Each row was made from one walk, in order. Every step used is in the known rows, and no mark comes twice. Write each row's walk.
Each row is shifted at random along 8 fixed directions that mean nothing.
Known rows
rago, zonos, vezef, figu, pegug, medo, pazetu: [-356  144 -358 -154  172  186  236  233   56   44  -10  603 -250  100
  176  310  -58 -115  304  -52  164   85  -56   46   34  169 -227  -97
  -97  136   49 -420 -410  417  -14  158   92  485 -280  347  -89  501
 -300  -79   54 -185]
pemiv, zonos, vezef, medo, pegug, rago, pazetu, kosip, figu: [-107   58  -96 -310   12   -2 -248  247  132 -173    7 -341 -160   48
    1  189 -279  175   81 -248  196  126 -158  -47  161  189  164  438
 -417 -377  -91  147  164   27  211   59  132   80  220  -34  -11 -471
 -607  191 -416 -314]
rago, vezef, medo, pegug, pemiv, kosip: [  49 -119 -129  -56  118  -59   87  296   91  220   81 -214   74  220
  120 -244  125 -233 -136  150  190 -157 -112  -26  124   28   28  -70
  -33  154  165  -24  -89 -316   21  307  -26 -126   76 -123  -78 -200
 -218  -13 -122  -15]
kosip, zonos, figu, pegug, pemiv, pazetu: [ 169 -135    5  -15  -15  -71  -85  236  -61  -25   46 -128 -122  134
   25 -181  -96 -305   -9  109  105  -61 -103  161   96  -82 -203   81
 -121  -25  104 -142  -13 -126   25    8  -33 -201   59  -91 -182  -58
   77 -206  178  129]
kosip, zonos, pazetu, pemiv, vezef, figu, pegug, rago: [ -18  156  -95  -45  -87    2   -8  319  -85  -68 -140 -246  -50  180
   77   -9 -184 -174  158 -305  158  118 -145  148  276  120  -33  285
 -121 -133   29   85   72  -13  220  266  -20   41  253 -160 -104 -218
 -267  122 -287 -193]
zonos, figu, pegug, vezef, medo, pazetu, kosip: [-105 -331   75 -200  368   47    6  153  102  379  363 -269  422  243
  -24 -129  174  -73 -212  126   36  238 -430   38  296  135  209 -197
  132  152  107  281 -462 -438  146  211 -157  258  105  -85 -123  -62
 -104   -1 -341  -63]
rago, vezef, medo, pegug: [   2  123   62  161  138   63  375   -6  -61   34   74  250   16  294
  140 -171  223 -289  232    5  251   40  -84   18   46  166  -25 -279
   94   -4  149 -282 -307  -93  111  257 -114  203 -133   31 -136  244
 -321   60  197  -20]
zonos, vezef, medo, pegug: [-173   20 -107   36  165   56  218  182   54   56  202   86 -169  176
   44  -26  109 -143  221  101  268   14 -171   49   32  200 -185  -48
 -217   63  -96 -299 -178  181  122   75   21  159 -155   59  -68  262
 -455 -112  118 -132]
kosip, zonos, figu, pegug, vezef: [-212  187  -59   91  621 -141  215   61  193  590  227   21  238   21
 -104  -20  297 -123   48  197  125 -150 -212   70   72   55  -54  -70
 -103  402 -243  165 -191 -176  -16  429 -166  117  -22 -224 -415  283
 -315  -63 -157   50]
pazetu, pegug, vezef, medo: [  50 -108  240 -352 -406   78  188  -27 -208 -258  271  340 -300  477
  156 -337  157  -10   77 -169  497  287   39  -22  226  252  -86 -164
  -48 -193  220 -387 -225  -90  188  -53   60  -48 -203  213  221  -12
 -276 -131  485   -8]
pegug, vezef, medo, kosip: [ 165 -172  358 -220 -134  133  279 -224 -304  -69   47  185   76  184
  105 -250   18 -260   10  240  197  104  -16  -86  124 -104   78  -77
  152 -165  277 -257 -277 -359  181   99 -103  110  -87   66  -48   -2
  -23  149  423   -1]
medo, kosip, pegug, pemiv: [-233  -24 -191 -177  -98   93 -129  271  -64 -247  -42  -53  -96  393
  223   19  296  -33  -78 -230  -74  219  131 -131  267  128 -165  -64
    3  141  149  -90 -179  251 -202 -101  -20 -355   21    9  -26   88
  140   26   30   52]
pazetu, vezef, figu, pegug, rago, zonos: [  41  159  244   21 -165 -164  -97  -70  -95 -295 -303 -255   68   65
  -46   35 -204 -146   79  -81  138   58    5   35  261  -12  117  346
 -111 -207   68  171  170 -297   94  148  -49 -100  283 -253 -336 -164
  -68  262  107   95]
pemiv, pazetu, pegug, figu: [  97 -148 -633  185  -30   -3   80  249  150 -103 -324  -13  -39 -150
  259   -1  -61 -356   94 -218  -50 -174   61   87   98 -146  145   29
 -148  129  181  -63   -5 -129 -103  313  -21  224  317   54 -167   75
   42   66 -280  -91]
kosip, zonos, figu, pegug, vezef, medo: [ 211 -393   52  -92  -64 -190 -193   59   49 -148  309 -795  202  147
  114 -127    7 -199  -15  195  -13 -117 -215   -3  303 -176  204  341
 -413  -39 -285  226  222 -496   -8   76  -75 -117  460 -196  -95 -202
 -177  174  305 -107]
rago, pazetu, vezef, medo, kosip: [   8 -238   87 -246   88  168    3  137  -99  173  240 -427  313  167
    2  -57 -225 -156  -37  140  -56  143 -304    8  167   -6  195   56
  128  -32   91  131 -191 -239  226   85 -174  219  107  -56    1 -220
 -138  193 -248 -283]
vezef, figu, pegug, medo, pazetu, pemiv, kosip: [   6 -502    5 -338 -305    8 -303  303   92 -249  166 -283 -155  293
  118 -176  140  -28 -328  109  124  285 -111   93  362   67 -246 -106
 -123  -25  297 -128 -227  -57  -38 -250  103 -380  -46   79  143  -91
  182 -207  154  181]
rago, vezef, zonos, pazetu, pegug: [  34 -357 -253  -35 -258  -46 -132  405  218 -401  -49 -346  -97  303
  184  -75  113 -126   19 -285  103  117 -123  -55  262  217   92    8
 -287 -179  200  -24   20 -107  -83 -103  159  -20  292  164  134 -124
 -104  -66   42  -83]
pazetu, vezef, figu, pegug, pemiv: [ -99   22 -379    6   81 -158 -138  419  167   88  181 -244 -132  240
   17  -57   68  -35  -92  127  111 -183  -52   96  216   80 -203  220
 -269  203 -101  129   37  -76  -37  219  -12 -338  112 -178  -95 -183
 -276  -89 -303  -68]
pazetu, vezef, medo, pegug, pemiv, zonos: [-121 -234    8 -154   26  -36 -340  337  122 -226   19 -566  -52  344
  216   60 -113    2 -238 -211    7  148  -58  -44  300   13  261  314
  -87   -4   33  332   77 -167   -7   88  195 -298  294 -188  -49 -422
  -85   84 -321  -12]
rago, zonos, pazetu, vezef, figu, pegug, pemiv: [-278  129 -668 -101  156  155   80  598  173  204   54  139  -62  305
  282   50  138 -131  159  -53 -104 -142   50  113  242   55 -318  -97
   52  255  105 -101 -288  173 -134  369 -105  195  -57  158   -1  184
 -153    3 -388 -209]
medo, vezef, figu, pegug, rago: [ -52  -64 -523   -8 -174  -51  273  393  143   80 -105   41 -121  136
  164 -103  147 -123  102   49  318 -118    0  161  215   44 -207  -15
 -164   49   77 -285 -217  -84   86  342   21  236  -67  170  122  117
 -342  -24 -143 -140]
pegug, rago, zonos, pazetu, kosip, figu: [ 102 -266 -338 -281 -331  -74 -213   73  231 -533 -318  -18 -251  -92
  239  148  116  166    4  -47   93  -89  183 -152  204  -93   64  229
 -448 -452  180 -167   35 -237 -185  -67  172   71  215  334  150 -180
  -97  162  233  -49]
pemiv, kosip, figu, pegug, medo, vezef: [  15 -417 -135  -66    5  -10  -53  120  108   -3   38 -505   59 -127
   57   86    1 -254 -109  277  -28   46 -207  134  148 -206  -68   76
 -230  222  -64 -147  -97  -41  -79  -59  -63 -154   39  -13 -174  187
   48  -70  246  -20]
medo, kosip, zonos, vezef, figu: [ -38 -198  237 -372  -32  147 -197  -14  -45 -195  160 -553  213  183
  140   -6   61   44  -70   85 -223  234   -7  -57  385 -217   32  188
  -88 -340  -85  209  -52 -105  125  -58  -79   62   49  -33   16  -56
   17  332 -122   -9]
medo, pazetu, vezef, zonos, figu, pegug: [-314  289   82  265  895 -160   50    4  274  558  401   32  283    5
 -251   83  264  -63  123  274   -8  -63 -416   94   75  183  -98  -61
 -128  334 -361  424 -267  -67   31  363 -199  262   25 -357 -572  438
 -336  -12 -335   80]
pemiv, vezef, zonos, pazetu: [  24  182  187  -54  246   11  172  -31  -59   98   47  284 -110  -24
  -98    7 -151 -133  266  181  218 -156  -95  -46  -82   37  -86  157
 -162 -150  -63 -103  -18  -36  128  110    9  362  -36   23 -207  129
 -258  -49  138  -78]
figu, pegug, vezef, zonos: [-337    4 -307 -130  226 -232   50  261  342  303  410  -75 -103  168
 -162  -91  172  170    1  407  396 -243  -32  111  119  126 -390  140
 -362  326 -429    8 -108   -2   -9   89   50   95 -182  -84  -95  329
 -446 -182 -116  -55]
rago, pazetu, pemiv, kosip: [  56   87  133    6  243  -65  -27  -75   21  265  104  307 -110  -56
 -203  -67   72  -87  -12  354  199 -178  -74   72  -54   54 -287 -158
   12  188  194 -129 -165 -162  -50   57 -128 -171 -142 -146 -267   73
   31 -223  207  201]
figu, pegug, vezef, zonos, pazetu: [ 129  133  261  -68   -4  104  307   74 -218  -35  -98  233  -27  220
  100 -191 -175 -345  287 -154  248   33  -94  -33   69  107  128  118
   47 -354  205 -119  -24 -191  280  286   29  355   90   45  -99 -148
 -286   80   56 -145]
pazetu, kosip, figu, pegug, rago, vezef: [-116  511 -155  -24   53 -140  150  148   86  176 -120  189 -278 -102
 -305  180 -236   46  275   36  446 -108  -67  143  -83  248 -341  260
 -364   55 -161 -182  159  259   99  139  -36  -84 -125 -107 -258   13
 -611  -71  -36 -214]
zonos, figu, pegug, pemiv, pazetu, vezef, medo: [ 192 -271 -298 -163 -210   59  -34  153   73 -277  131   47 -250   68
  281  -35   32 -147  202  144   29 -130    0   77  158 -143 -163   65
 -266  -41   94 -264  -80 -108 -147    9  -76  120  109  263   96  142
  -28  -17  453 -187]
zonos, pazetu, kosip, pegug, figu: [ 157 -227 -348    2  112  -39  185  258  114  187 -100 -258  286  195
  292 -322  213 -283  -97 -275  113  -85  -76  -61  285    5  472 -111
   57 -139  304  141 -147 -646  149  555  -35  240  323  -39    5 -406
 -286  168 -581  -73]
zonos, pazetu, pemiv, kosip: [  72   51  163 -110   99   94    6   68  -54  109  -44  292 -141   77
   10 -113   -6 -106  -10  -14  162    5  -83   -5   21  118  -71 -101
  111  -79  363  -89 -120 -121   84  131   23  -67  -36  -22  -47 -202
  -28 -120    7   46]
kosip, zonos, vezef, figu, pegug, pemiv, pazetu: [ 289 -128   28  -65 -203  -31  -38  286  -89 -261 -112 -117 -129  313
  280 -266  -46 -288  -14 -166  113   -5  -10   16  176  -64   70  117
  -51 -288  312  -80   33 -264   90  181   73 -132  166   34   27 -348
  -56    0   57   14]
kosip, zonos, figu, pegug, pemiv, vezef, medo: [-139  533  434 -222  399   49  138  -99 -188  207  420  466 -113  398
   48 -128   48  104  205 -212  321   95 -141 -132   70  293   82    3
   36 -144  -75  117 -157  -27  296  399  -33  156 -140 -143 -123 -125
 -648  114  -91 -117]
pemiv, kosip, figu, pegug: [ 176    5 -310  104 -173  127   67  330  153 -265 -256 -108   56   58
  450 -224   45 -278  213 -458 -269  129  -22   91  123  -55   22 -128
  107 -301  276    5   34  128  -57  222  -23  237  272  194  113  -15
   -1  297 -197 -245]
rago, pazetu, kosip, figu: [ 132   41  -33  -21  217  -15  -55 -185   33  150   56  -32   54 -276
 -187   39 -109  -72  136  288    0 -150  -64  135  -19 -149 -156   81
 -122  -97  -61  -21  -32 -213   17    5 -249  102   60 -114 -315   46
  -37   54   28  -27]
zonos, figu, pegug, vezef, medo, kosip: [-232  -24  237 -325  208   41  130   83  -50  266  415   18   78  288
 -110 -117   70   21  -69  236  288  175 -266  -77  160  226  -26  -20
 -108   20  -66  -28 -306  -57  273  115   -6  111 -202  -40  -53   -1
 -476    6  -63  -70]
pegug, vezef, medo, pazetu, pemiv, kosip, figu: [ 148 -106 -273 -131   -6  -58 -215  132  133 -151  -69 -258 -190  -64
  114   62 -191   -4   17   88  123 -216    0   12   96 -148   15  409
 -375 -218  -33   42  178 -220   10  114   60 -104  256  -39  -24 -382
 -270  148 -139 -210]
rago, pazetu, pegug, pemiv, vezef, medo, kosip, figu: [-150  222   25 -135  377  -16 -115  -12   13  115  237  -42  -13   75
 -107  136  -49   75   82   75  103   -5 -157  -92   60  114   -6  190
 -256  -32 -195  141  -87    4  106  112  -97   36   41 -167 -276  -59
 -432  153 -224 -130]
medo, vezef, zonos, figu, pegug, pemiv: [-181  150   57  -78  165  142   99  189 -141   54   72  202  -15  372
  175  -85  232 -206   35  -40  -24  133   -9   26  283   39 -181 -124
  166   59  174  -45 -314   40   16  276 -126 -117 -125  -76 -195  121
  -19   33  -60  112]

Write each row's walk
[  33 -142  531 -167  237  117 -145 -321 -220 -140   69 -427  324   22
   37   26  -10 -262   31   35 -216  236 -178  -56  327 -227  239  176
  -32 -288  -28  263  -39 -352  105   32 -208  -18  292 -307 -420  -26
  172  346  195  149] => pazetu, pegug, vezef, medo, kosip, zonos, figu
[ 323  144 -176   47 -145  -46   77  146  -12 -332 -397  128 -360 -169
  210 -121 -286 -320  202    3  109 -277  112   66  -38 -257 -140  357
 -234 -265  242 -191  309  -47  -89  199   13 -190  238   21 -184 -217
  -91   79  223 -176] => pazetu, kosip, zonos, figu, pegug, pemiv, vezef
[ -57 -276  -42 -117  214  -26  -22  273  179  262  481 -161    4  249
  -22 -288  211 -166   22  339  144   42 -305  296  290   31 -465 -231
 -101  -37   -9 -165 -354 -137   69    7 -107   -2 -186  -16  -71  242
 -123 -262  133  133] => vezef, medo, pazetu, pemiv, kosip, zonos, figu, pegug
[ -61 -100 -209 -211  -89  -59   -6  212  176  -13   89 -357   86  200
   59  -88   85   16   49  160  151  -69   21  104  312  -61 -186  108
 -137  -60 -100   36  -77 -232    7  108  -91  138   36  -26  -14   72
 -203  165  -82 -115] => pazetu, kosip, figu, pegug, rago, vezef, zonos
[-482   81 -136 -275  386  128 -332  134  174  131  214  -87    4   84
   28  273   13  179   43 -224 -156  251 -111  120  172  122 -270  -30
   65  268 -174  156 -236  400 -150 -118  -48   41  -33 -135 -197  367
  145   -4 -180  -73] => figu, pegug, medo, pazetu, pemiv, kosip, zonos
[  15  -14  -59  -33  206  196  163  108  -60   41 -135 -202  275   93
  217   64  -48 -366  220   -6 -128  -41 -101   14  289 -196  190   84
   41 -222  102  114 -127 -322  118  415 -173  424  218  -51 -212  -22
 -114  377 -257 -110] => medo, pazetu, pegug, rago, vezef, zonos, figu
[ -55   43 -103 -236 -162   51    5  327  -31 -260 -153   19 -285  136
  141   76 -384 -173   72 -131  279   15 -126  -94   93  190  124  360
 -289 -290  220 -163   99   41  227  185  261    6  131   85   22 -436
 -561  127  -97 -297] => rago, zonos, pazetu, pemiv, vezef, figu, pegug, medo, kosip
[ 119  508   65   34  260  176  406 -118 -199  109  -56  720 -171  229
  231 -181    4 -212  304 -140  321  -99  112    5   29   50   16  -78
  227 -256  319 -142 -266 -199  303  606  -99  340 -140   15 -135  -95
 -458  214 -271 -125] => kosip, pegug, medo, pazetu, pemiv, vezef, figu
[ -43 -218  437 -335   67  188 -328 -218 -262 -196  139 -547  293  151
   47   35 -176 -109  -42  -54 -298  393 -101   61  314 -232   34  164
  229  -97  -27  240 -133 -114   22 -254 -260  -94  197 -278 -285   82
  497  271  184   10] => pegug, pemiv, pazetu, vezef, medo, kosip, zonos
[-120 -238 -559 -138    9  157 -151  470  100  -89  -34   29 -279  265
  313  206  -81 -114   34 -124   66  -74  -70  138  256   35  -95   80
  -51  -26  267 -201 -232  -67  -41  180  122  -59   56  164  157 -251
 -136  -99 -191 -194] => kosip, zonos, figu, pegug, medo, pazetu, pemiv
[ 125  -85  -52    0   42   49   58  203  -63  -32  108 -281  -26  220
   46 -218  -59 -311  196   10  148    7 -185   49  104   86 -139   65
 -109 -116   75 -150  -11  -52  111  -31 -103  -44  160  -82  -89  -78
 -223   -1   89 -203] => zonos, pazetu, pemiv, vezef, medo, kosip, pegug
[ -53  119 -357 -202 -143  -50   80  331  202 -105  -78  -39 -162  189
  129  -49 -101   54  195  -57  330 -156   82   52  162   70 -120  233
 -220 -220  -12  -69   26  -83   91  243   75  290   31  103   92  -98
 -500  187 -231 -302] => pemiv, pazetu, kosip, figu, pegug, rago, vezef, zonos
[-187 -128 -221 -298 -241   63 -153  512  240 -298  165 -276 -172  304
  152 -108    3  103   53 -199   35  357 -126  138  316  199 -317   78
 -256 -305    7  -45  -78  413   86 -153  132   63  -61  223  230   49
 -276    7 -237 -215] => medo, pazetu, kosip, zonos, vezef, figu, pegug
[-342   -3 -405 -406 -157  -16   12  575  247    9   18 -116  -51  417
  225  -12   50  207   -7 -189  295   62  -14  -28  328  227  -53    2
 -124 -135   82 -111 -231   15   97  226  178  299 -132  274  293 -117
 -552  107 -351 -190] => pemiv, vezef, medo, kosip, figu, pegug, rago, zonos
[ -40 -196 -297 -159  -59  225 -165  425  -72 -133  -45 -191  -77  393
  293  150 -118 -165   93 -127  -52   81 -117  148  388  -27  -86  108
   85  -95  274  -72 -245 -132   42  160  -54  -11  120   84   91 -258
  -41   63 -175 -216] => kosip, figu, pegug, rago, zonos, vezef, medo, pazetu, pemiv
[-189  -33  244 -426 -105   72 -294  125  -42 -476   58 -247 -202  174
   21   78  -96   93  -20  -39   59  336  -29  -92  327   44 -134  371
 -397 -397  -65   88   66  266   72 -261   92 -159   53  -35 -109  -61
 -116  138  -13   38] => medo, pazetu, kosip, pegug, pemiv, vezef, zonos, figu
[ -35 -121   -6 -228   73   72   -3   77   54 -134   21 -212  149  116
  185  -17  165 -141   90   58  -48    1  -10 -107  313 -102  116  101
 -191 -244   40   85  -76 -244   -1  177  -84  235  177   23 -119   -1
 -137  283  -37   -1] => rago, pazetu, kosip, pegug, vezef, zonos, figu
[-121 -130  119 -353   12   86   30  376   27   68  143 -332  225  489
  136 -114  169  -40   -5 -248  129  261 -202 -142  329  264  166  -92
    0 -198  116   88 -203 -136  163  110   44  293   51   93  137 -146
 -279   77 -240  -85] => pemiv, kosip, pegug, rago, vezef, zonos, pazetu
